Below are the code and all the weights of a small trained network. Each question names an input and a class and asks about switching units off, where a switched-off unit gives its printed mean instead of its output.

import numpy as np


def w(rows, s, z=0):
    codes = np.array(rows[::2]) - 128.0
    scale = np.full(codes.shape[1], s)
    scale[-1] = z or s
    return codes * scale


def norm(h):
    return h / np.sqrt((h * h).mean(-1, keepdims=True) + 1e-5)


def f(y):
    return np.maximum(y, 0)


def log_softmax(a):
    a = a - a.max(-1, keepdims=True)
    return a - np.log(np.exp(a).sum(-1, keepdims=True))


def net(x, mask):
    res = np.array(x, float).reshape(1, 8) / 4 @ E
    u = 0
    for l in range(2):
        y = f(norm(res) @ A[l][:, :-1].T + A[l][:, -1])
        res = res + np.where(mask[u : u + 6], y, B[l][:, -1]) @ B[l][:, :-1]
        u += 6
    return log_softmax(norm(res)[-1] @ U[:, :-1].T + U[:, -1])


A, B = {}, {}
E = w([
[136,122,128,122,123,132,128,126,121,129,119],'x0',
[125,79,132,245,115,119,125,25,99,77,104],'x1',
[134,130,136,127,134,128,120,123,122,137,124],'x2',
[154,175,170,172,13,160,105,107,170,137,147],'x3',
[127,129,131,127,134,125,117,118,127,131,136],'x4',
[133,130,127,128,137,138,113,123,137,124,125],'x5',
[130,130,133,132,127,124,125,132,118,125,119],'x6',
[235,155,44,152,130,2,141,123,142,107,129],'x7',
],0.005)
A[0] = w([
[171,40,90,225,132,84,62,5,112,98,118,4],'L0N1',
[30,120,201,31,128,248,75,176,113,181,150,165],'L0N2',
[45,34,149,143,214,193,136,58,51,112,124,105],'L0N3',
[20,78,178,164,123,218,150,46,103,103,83,102],'L0N4',
[130,158,176,221,2,169,96,116,144,118,126,108],'L0N5',
[188,246,186,82,2,129,109,93,194,167,155,64],'L0N6',
],0.0039,0.0033)
B[0] = w([
[66,197,124,61,121,167,207,105,143,118,76,208],'L0N1',
[167,213,68,143,124,68,232,4,132,68,63,255],'L0N2',
[79,94,94,183,110,69,85,233,105,56,103,215],'L0N3',
[214,29,150,152,131,120,13,154,136,208,204,219],'L0N4',
[130,176,228,1,161,192,136,80,123,192,184,212],'L0N5',
[91,67,36,235,95,128,91,199,110,79,120,211],'L0N6',
],0.0049,0.0059)
A[1] = w([
[109,40,150,147,107,130,42,136,153,134,130,178],'L1N1',
[203,112,78,93,107,84,78,253,182,190,169,107],'L1N2',
[156,236,111,138,36,156,137,101,188,132,119,13],'L1N3',
[101,69,135,188,127,79,121,111,118,99,95,70],'L1N4',
[186,135,89,53,227,39,133,126,103,147,97,118],'L1N5',
[104,146,135,111,192,110,203,126,115,81,45,5],'L1N6',
],0.0046,0.002)
B[1] = w([
[106,159,144,84,149,127,83,234,73,95,168,196],'L1N1',
[98,4,171,175,178,95,14,243,88,130,127,225],'L1N2',
[135,223,160,252,58,72,155,192,161,114,58,245],'L1N3',
[131,195,33,118,106,124,180,147,129,124,94,191],'L1N4',
[129,88,177,62,152,218,143,80,188,220,159,254],'L1N5',
[111,84,77,80,166,146,169,50,83,85,174,208],'L1N6',
],0.0048,0.0046)
U = w([
[107,122,23,50,209,112,247,26,116,100,109,172],'0',
[97,68,75,218,123,78,40,247,86,88,131,252],'1',
[155,254,146,201,23,122,204,84,187,120,97,124],'2',
[129,99,245,124,96,223,32,77,97,152,212,7],'3',
[174,20,135,62,229,105,104,173,196,240,174,14],'4',
],0.0075,0.0021)

Each question gives the input, the list of numbers given to net, and the class t.
The units are the neurons (one row each of A and B). Each row of codes is followed by its name. A weight is (code - 128) times the scale printed after its matrix; where a second scale follows, it is the last column's (A, B and U).
mask holds one flag per neuron, layer by layer. A switched-off neuron (its flag False) gives its mean, the last column of its row in B, instead of its output. The means were averaged over made-up inputs and are rounded, as every weight is.
A unit's drop is (log p(t) with every unit on - log p(t) with that unit switched off) / (log p(t) with every unit on - log p(t) with every unit switched off).
The circuit of an input: a set's keep is (log p(t) with only the set's units on - log p(t) with every unit switched off) / (log p(t) with every unit on - log p(t) with every unit switched off). Starting from all 12 units, units are removed one at a time, each time the one whose removal leaves the highest keep (on an exact tie, the one counted first), for as long as the keep stays at least 0.8.
units of the circuit, in order: the units of the circuit, biggest drop first
top k neurons: the k neurons with the biggest drops, biggest first
k most important neurons of layer l: the k neurons of layer l with the biggest drops, biggest first
input [-5,-4,5,-4,-4,-7,-1,0], class 0: units of the circuit, in order -> (L0N4)
input [-8,-2,-6,0,3,0,-6,5], class 4: 2 most important neurons of layer 0 -> (L0N3 L0N2)
input [2,-2,0,8,-1,-2,-4,3], class 1: top 4 neurons -> (L0N6 L0N2 L1N2 L0N1)
input [-2,-1,-8,-2,0,3,-7,4], class 4: top 3 neurons -> (L0N2 L1N5 L0N6)
input [0,-6,-7,0,-6,-7,1,7], class 4: top 3 neurons -> (L1N5 L0N3 L1N3)
input [-2,-2,-2,7,2,1,1,8], class 1: top 3 neurons -> (L0N2 L1N2 L0N6)
input [-4,-2,-5,-1,4,7,-4,8], class 4: top 4 neurons -> (L1N5 L0N2 L0N6 L0N3)
input [3,0,-3,0,4,-3,7,-6], class 0: top 2 neurons -> (L0N2 L1N3)
input [-2,0,-8,-2,4,-3,5,5], class 4: units of the circuit, in order -> (L0N2 L1N5)
input [0,7,1,3,-3,-3,8,0], class 3: units of the circuit, in order -> (L0N2 L0N5)
input [-8,5,6,-2,7,-5,5,-5], class 1: top 2 neurons -> (L0N3 L0N4)
input [3,-7,8,2,7,0,-4,2], class 1: top 2 neurons -> (L1N2 L0N6)
input [4,-7,-5,0,-7,-5,0,-1], class 0: top 3 neurons -> (L0N2 L0N4 L1N6)
input [6,-6,-2,5,-4,3,-2,2], class 1: units of the circuit, in order -> (L0N6)
input [8,-6,5,0,2,5,-7,-7], class 0: top 2 neurons -> (L0N2 L1N6)
input [0,0,1,1,2,-8,1,-5], class 2: top 2 neurons -> (L0N2 L0N4)
input [-5,-6,3,2,-7,8,3,-6], class 2: top 2 neurons -> (L0N2 L1N3)
input [6,0,-5,-4,1,-4,-7,4], class 4: 2 most important neurons of layer 0 -> (L0N2 L0N1)
input [-5,4,-2,7,-6,4,-2,-1], class 3: 2 most important neurons of layer 0 -> (L0N2 L0N5)
input [-5,-5,5,-7,4,1,-4,-5], class 0: units of the circuit, in order -> (L0N2)
input [-4,-4,7,-8,-5,7,-6,7], class 4: 2 most important neurons of layer 1 -> (L1N5 L1N2)
input [1,-7,5,7,-4,8,8,2], class 1: 2 most important neurons of layer 0 -> (L0N6 L0N1)
input [2,3,5,-5,5,7,0,-5], class 1: 2 most important neurons of layer 0 -> (L0N3 L0N4)
input [5,-3,7,6,6,7,-3,3], class 1: 2 most important neurons of layer 0 -> (L0N6 L0N2)
